Below are the code and all the weights of a small trained network. Each question names an input and a target symbol and asks about switching units off, where a switched-off unit gives its printed mean instead of its output.

import numpy as np


def w(rows, s, z=0):
    codes = np.array(rows[::2]) - 128.0
    scale = np.full(codes.shape[1], s)
    scale[-1] = z or s
    return codes * scale


def norm(h):
    return h / np.sqrt((h * h).mean(-1, keepdims=True) + 1e-5)


def f(y):
    return np.maximum(y, 0)


def softmax(a):
    e = np.exp(a - a.max(-1, keepdims=True))
    return e / e.sum(-1, keepdims=True)


def log_softmax(a):
    a = a - a.max(-1, keepdims=True)
    return a - np.log(np.exp(a).sum(-1, keepdims=True))


def net(x, mask):
    ids = ['αβδεζηθλμξπστφψω'.index(c) for c in x.split()]
    T = len(ids)
    res = E[ids] + P[:T]
    u = 0
    for l in range(2):
        q, k, v = (norm(res) @ M[l].T for M in (Q, K, V))
        z = softmax(np.where(np.tri(T) > 0, q @ k.T / 2**0.5, -1e9)) @ v
        res = res + np.where(mask[u], z, O[l][:, -1]) @ O[l][:, :-1]
        u += 1
        y = f(norm(res) @ A[l][:, :-1].T + A[l][:, -1])
        res = res + np.where(mask[u : u + 16], y, B[l][:, -1]) @ B[l][:, :-1]
        u += 16
    return log_softmax(norm(res)[-1] @ U[:, :-1].T + U[:, -1])


Q, K, V, O, A, B = {}, {}, {}, {}, {}, {}
E = w([
[123,88,141,141,210,66,163,118,182,101,145],'α',
[139,135,138,186,186,140,105,139,119,144,162],'β',
[98,117,114,131,168,120,197,168,91,82,140],'δ',
[124,101,87,161,219,126,135,144,135,117,146],'ε',
[74,127,182,188,139,141,117,151,99,144,94],'ζ',
[115,110,92,167,187,116,124,116,118,155,162],'η',
[105,121,142,144,186,149,138,113,101,112,96],'θ',
[105,133,94,157,221,141,140,122,127,145,168],'λ',
[125,116,169,125,115,80,138,121,106,156,150],'μ',
[157,167,113,168,107,130,187,144,158,161,130],'ξ',
[183,252,85,89,105,61,113,131,75,80,72],'π',
[192,157,199,144,167,145,121,138,145,92,189],'σ',
[111,101,87,119,170,113,160,135,155,109,179],'τ',
[146,132,153,82,173,110,174,116,179,100,183],'φ',
[173,137,116,108,124,162,134,130,116,166,197],'ψ',
[204,85,129,141,111,109,129,108,168,129,177],'ω',
],0.029)
P = w([
[2,131,100,211,107,103,223,85,149,9,198],'0',
[150,115,106,232,173,128,140,114,89,65,153],'1',
[157,133,105,200,174,142,148,114,92,101,133],'2',
[142,127,96,177,161,146,158,124,102,117,114],'3',
[132,153,121,146,164,151,153,151,116,128,129],'4',
[126,150,124,126,158,152,151,153,116,132,122],'5',
[124,154,126,107,157,158,155,158,111,139,123],'6',
[124,149,136,99,153,152,150,175,120,136,117],'7',
[125,142,124,85,152,154,153,161,119,145,106],'8',
[133,142,132,78,150,154,155,179,127,142,104],'9',
[134,134,135,72,142,150,154,185,132,143,97],'10',
[133,129,135,64,140,151,154,188,132,151,95],'11',
[132,118,129,54,135,149,156,177,136,161,87],'12',
[141,103,130,49,137,149,161,176,147,163,78],'13',
],0.0089)
Q[0] = w([
[114,124,196,145,252,194,191,207,32,155,111],'L0H1',
[142,85,196,85,138,3,229,123,106,202,221],'L0H1',
],0.0056)
K[0] = w([
[118,210,75,110,115,90,79,124,115,74,91],'L0H1',
[159,215,82,129,69,2,168,180,69,94,136],'L0H1',
],0.0068)
V[0] = w([
[169,254,55,115,89,33,161,165,107,95,70],'L0H1',
[114,177,95,101,163,106,152,111,40,13,92],'L0H1',
],0.0054)
O[0] = w([
[172,164,109,155,158,184,9,69,173,148,2,255],'L0H1',
[216,130,113,113,31,37,79,105,200,235,95,255],'L0H1',
],0.0089,0.0041)
A[0] = w([
[118,73,127,116,144,116,144,152,105,159,162,101],'L0N1',
[145,110,159,98,164,158,132,115,118,135,199,103],'L0N2',
[158,123,157,117,61,149,86,96,144,146,134,36],'L0N3',
[162,121,140,131,95,127,101,149,118,165,137,147],'L0N4',
[149,120,85,113,143,158,158,138,156,134,102,104],'L0N5',
[167,92,105,134,152,96,178,144,139,146,164,109],'L0N6',
[134,113,109,152,83,119,163,109,140,123,194,177],'L0N7',
[157,96,150,75,160,151,110,161,153,127,215,127],'L0N8',
[127,99,108,176,131,105,139,125,129,140,164,174],'L0N9',
[141,97,96,111,189,141,144,110,158,109,247,253],'L0N10',
[131,113,117,81,182,70,80,146,143,117,89,89],'L0N11',
[165,95,130,79,140,73,149,134,100,139,148,81],'L0N12',
[135,139,116,144,154,159,136,147,158,126,139,65],'L0N13',
[151,116,130,97,83,92,76,119,101,144,137,59],'L0N14',
[121,80,131,143,172,129,107,98,122,130,132,116],'L0N15',
[144,69,152,128,148,98,120,134,141,154,145,187],'L0N16',
],0.015,0.0034)
B[0] = w([
[162,162,119,57,79,180,96,138,154,184,82,195],'L0N1',
[52,241,136,143,156,176,160,60,148,167,85,183],'L0N2',
[196,41,108,112,199,102,164,222,146,41,195,170],'L0N3',
[60,112,113,141,210,137,180,98,93,65,141,182],'L0N4',
[131,182,161,149,78,112,109,165,144,180,71,197],'L0N5',
[103,215,148,190,96,234,80,63,118,173,113,228],'L0N6',
[149,75,64,167,222,109,121,90,86,50,210,186],'L0N7',
[64,234,48,86,207,146,188,51,118,189,136,192],'L0N8',
[52,141,160,65,212,144,47,86,96,68,135,206],'L0N9',
[87,199,69,157,155,175,224,52,163,81,253,254],'L0N10',
[114,173,112,216,92,203,119,14,152,78,152,189],'L0N11',
[147,246,87,197,105,176,54,96,187,140,83,179],'L0N12',
[115,163,151,122,74,147,174,79,86,176,70,177],'L0N13',
[81,195,107,128,93,173,152,11,131,149,144,156],'L0N14',
[70,182,84,81,159,73,144,142,78,92,195,174],'L0N15',
[106,189,148,134,96,204,133,117,87,158,57,196],'L0N16',
],0.0067,0.0094)
Q[1] = w([
[110,2,127,93,154,105,133,206,104,183,146],'L1H1',
[131,128,97,173,38,151,132,130,107,145,160],'L1H1',
],0.008)
K[1] = w([
[3,92,205,153,183,98,156,97,47,128,134],'L1H1',
[185,210,159,180,77,110,129,68,111,187,122],'L1H1',
],0.0058)
V[1] = w([
[111,185,143,120,100,70,159,171,78,103,119],'L1H1',
[144,254,47,109,130,144,138,63,131,98,163],'L1H1',
],0.0089)
O[1] = w([
[254,144,81,154,143,17,129,95,159,138,115,126],'L1H1',
[126,102,118,110,163,94,92,135,110,89,167,254],'L1H1',
],0.017)
A[1] = w([
[148,158,142,113,118,144,184,153,129,165,82,9],'L1N1',
[102,96,108,133,154,173,128,120,118,79,160,216],'L1N2',
[109,73,110,130,142,79,134,134,115,61,206,94],'L1N3',
[82,80,115,127,164,117,167,119,120,62,206,21],'L1N4',
[157,130,100,136,108,176,120,129,106,111,154,197],'L1N5',
[113,120,135,168,176,116,132,139,97,128,137,180],'L1N6',
[146,134,136,111,2,138,207,155,189,168,76,4],'L1N7',
[125,112,120,103,135,148,114,135,175,134,104,118],'L1N8',
[113,133,149,130,151,125,93,104,123,117,142,188],'L1N9',
[171,90,137,130,116,121,116,125,171,118,86,49],'L1N10',
[132,153,138,152,100,118,113,131,139,135,81,66],'L1N11',
[144,161,125,164,125,125,99,96,129,146,146,180],'L1N12',
[115,139,111,115,136,126,133,151,112,108,182,122],'L1N13',
[156,140,133,93,104,148,117,124,118,132,171,166],'L1N14',
[93,125,128,149,110,158,115,142,174,148,137,92],'L1N15',
[161,113,152,151,148,96,141,118,118,117,139,14],'L1N16',
],0.018,0.0028)
B[1] = w([
[132,125,163,109,149,132,59,145,202,148,102,158],'L1N1',
[128,114,137,111,151,55,159,154,142,122,161,248],'L1N2',
[156,99,102,112,236,213,105,132,239,190,103,201],'L1N3',
[118,109,74,145,210,177,148,80,198,210,178,236],'L1N4',
[105,112,159,102,134,83,130,126,103,176,124,180],'L1N5',
[128,165,110,102,86,115,145,82,124,87,161,239],'L1N6',
[163,111,3,135,40,186,245,145,57,117,97,148],'L1N7',
[119,113,125,115,113,109,164,128,82,82,132,153],'L1N8',
[160,122,111,161,91,151,168,165,146,155,130,249],'L1N9',
[136,196,94,149,123,137,123,106,124,130,175,147],'L1N10',
[122,122,113,126,162,146,135,119,137,150,144,174],'L1N11',
[97,109,166,106,103,128,128,150,120,113,122,247],'L1N12',
[125,112,103,193,98,172,155,62,118,71,148,201],'L1N13',
[178,139,122,117,134,129,154,161,102,157,110,150],'L1N14',
[117,61,128,78,150,135,185,151,112,127,76,145],'L1N15',
[115,107,131,112,127,140,132,157,99,119,130,147],'L1N16',
],0.013)
U = w([
[131,128,125,128,94,98,149,157,147,144,155,4],'α',
[124,114,121,130,101,81,154,162,138,160,150,29],'β',
[134,125,127,119,105,98,152,158,135,146,146,22],'δ',
[69,203,102,109,92,104,200,125,37,41,193,195],'ε',
[104,109,159,221,158,122,169,172,112,102,90,87],'ζ',
[100,104,110,158,116,70,149,165,126,158,133,50],'η',
[123,112,139,150,149,113,149,150,105,107,106,60],'θ',
[45,236,186,57,151,137,76,181,149,198,103,114],'λ',
[123,55,156,113,81,159,120,85,120,114,115,108],'μ',
[167,155,87,181,61,254,156,148,77,218,48,187],'ξ',
[200,178,44,209,123,14,65,137,137,112,113,136],'π',
[206,123,196,136,159,157,158,185,100,88,138,166],'σ',
[83,77,72,70,118,30,148,177,165,80,114,122],'τ',
[167,106,143,39,125,136,158,157,174,13,112,103],'φ',
[153,65,140,50,186,53,166,191,45,139,129,239],'ψ',
[103,115,74,135,202,169,177,106,190,148,223,162],'ω',
],0.0061,0.0032)

Each question gives the input, a string of symbols that net reads in full, and the target symbol t.
The units are the heads (2 rows each of Q, K, V and O) and the neurons (one row each of A and B). Each row of codes is followed by its name. A weight is (code - 128) times the scale printed after its matrix; where a second scale follows, it is the last column's (O, A, B and U).
mask holds one flag per unit, layer by layer, with each layer's heads first. A switched-off unit (its flag False) gives its mean, the last column of its rows in O or B, instead of its output. The means were averaged over made-up inputs and are rounded, as every weight is.
A unit's drop is (log p(t) with every unit on - log p(t) with that unit switched off) / (log p(t) with every unit on - log p(t) with every unit switched off).
The circuit of an input: a set's keep is (log p(t) with only the set's units on - log p(t) with every unit switched off) / (log p(t) with every unit on - log p(t) with every unit switched off). Starting from the 12 units with the biggest drops (on a tie, the unit counted first), units are removed one at a time, each time the one whose removal leaves the highest keep (on an exact tie, the one counted first), for as long as the keep stays at least 0.8.
circuit, biggest first: the units of the circuit, biggest drop first
most important unit: the unit with the biggest drop
k most important neurons: the k neurons with the biggest drops, biggest first
top k neurons in layer l: the k neurons of layer l with the biggest drops, biggest first
input ξ ξ μ ξ π ζ ζ, target π: circuit, biggest first : [L0H1; L1N4; L1N3]
input ψ ζ ξ π α ζ ζ θ τ π, target ε: 2 most important neurons : [L0N10; L0N3]
input ζ ζ τ ζ μ ζ δ μ ξ π μ μ ζ μ, target μ: most important unit : L0H1
input ζ τ ζ ε μ μ, target ε: circuit, biggest first : [L0N16; L1N3]
input ζ ψ ξ ξ ζ π β, target π: circuit, biggest first : [L0H1; L1N4; L1N3]
input λ ξ μ μ ζ δ σ ω ξ δ, target ε: 4 most important neurons : [L0N5; L0N10; L1N4; L0N6]
input ξ δ ξ, target ε: circuit, biggest first : [L1N3; L1N4; L1N12]
input ζ δ ζ π ξ, target π: circuit, biggest first : [L0H1; L1N4; L1N3; L0N10]
input ζ ζ α μ ε ζ δ τ ξ ξ ζ ξ ψ ξ, target ξ: circuit, biggest first : [L0N5; L0N10; L1N2; L1N4]
input φ ζ η δ ζ ξ δ θ π ω ζ θ ξ μ, target ξ: circuit, biggest first : [L1N2; L0H1]
input μ ξ η θ ζ ζ σ ε η μ, target λ: circuit, biggest first : [L0N12; L0N10; L1N13; L1N4]
input ξ ζ ξ ψ ξ ζ, target ε: top 3 neurons in layer 0 : [L0N10; L0N11; L0N12]
input ζ ξ ζ φ ζ ζ μ π, target π: circuit, biggest first : [L1H1; L0N10; L0N9]
input ξ ζ μ ζ ζ σ ψ ξ θ ψ δ θ, target ε: most important unit : L0H1
input ζ ξ ζ ξ ε ξ, target λ: 3 most important neurons : [L0N10; L0N5; L0N13]
input δ ζ μ λ ε ξ ζ τ θ ξ σ θ, target ε: 2 most important neurons : [L1N3; L0N10]
input ζ ζ ζ φ ξ ζ ξ, target ε: top 4 neurons in layer 0 : [L0N5; L0N10; L0N13; L0N7]
input θ μ φ δ ζ θ ξ μ, target ε: 2 most important neurons : [L0N4; L1N3]
input μ ζ μ ζ ζ ζ ζ ξ ξ μ, target λ: 3 most important neurons : [L0N10; L0N12; L1N13]
input ζ δ σ ψ ζ τ μ θ μ ζ ξ π θ, target π: most important unit : L0H1
input π ζ μ ζ η δ ζ ζ ξ ξ ζ η, target ξ: 2 most important neurons : [L0N10; L1N2]
input φ σ β ζ ζ δ ξ φ ξ π ξ ζ ζ σ, target σ: top 2 neurons in layer 1 : [L1N4; L1N6]
input β φ ε ε ζ θ ζ ψ π μ θ μ τ, target τ: 2 most important neurons : [L0N10; L1N4]
input ξ ξ η τ μ α ψ ζ ζ ξ, target λ: top 4 neurons in layer 0 : [L0N10; L0N5; L0N1; L0N16]
input ζ ξ ζ ω ζ ζ, target ξ: top 2 neurons in layer 1 : [L1N7; L1N2]
input μ ξ ξ ξ ξ δ φ ζ ξ ξ φ ξ, target ξ: 2 most important neurons : [L0N10; L1N7]
input α θ ξ ε μ ζ ψ μ θ θ, target λ: 2 most important neurons : [L0N10; L0N12]
input σ ζ ψ ζ ε π σ φ, target φ: 2 most important neurons : [L1N4; L0N10]
input ξ μ τ δ ξ ζ ξ δ, target ε: 4 most important neurons : [L0N10; L0N5; L0N15; L0N7]
input σ τ θ ζ σ ζ β π ψ, target ψ: 2 most important neurons : [L0N10; L0N3]
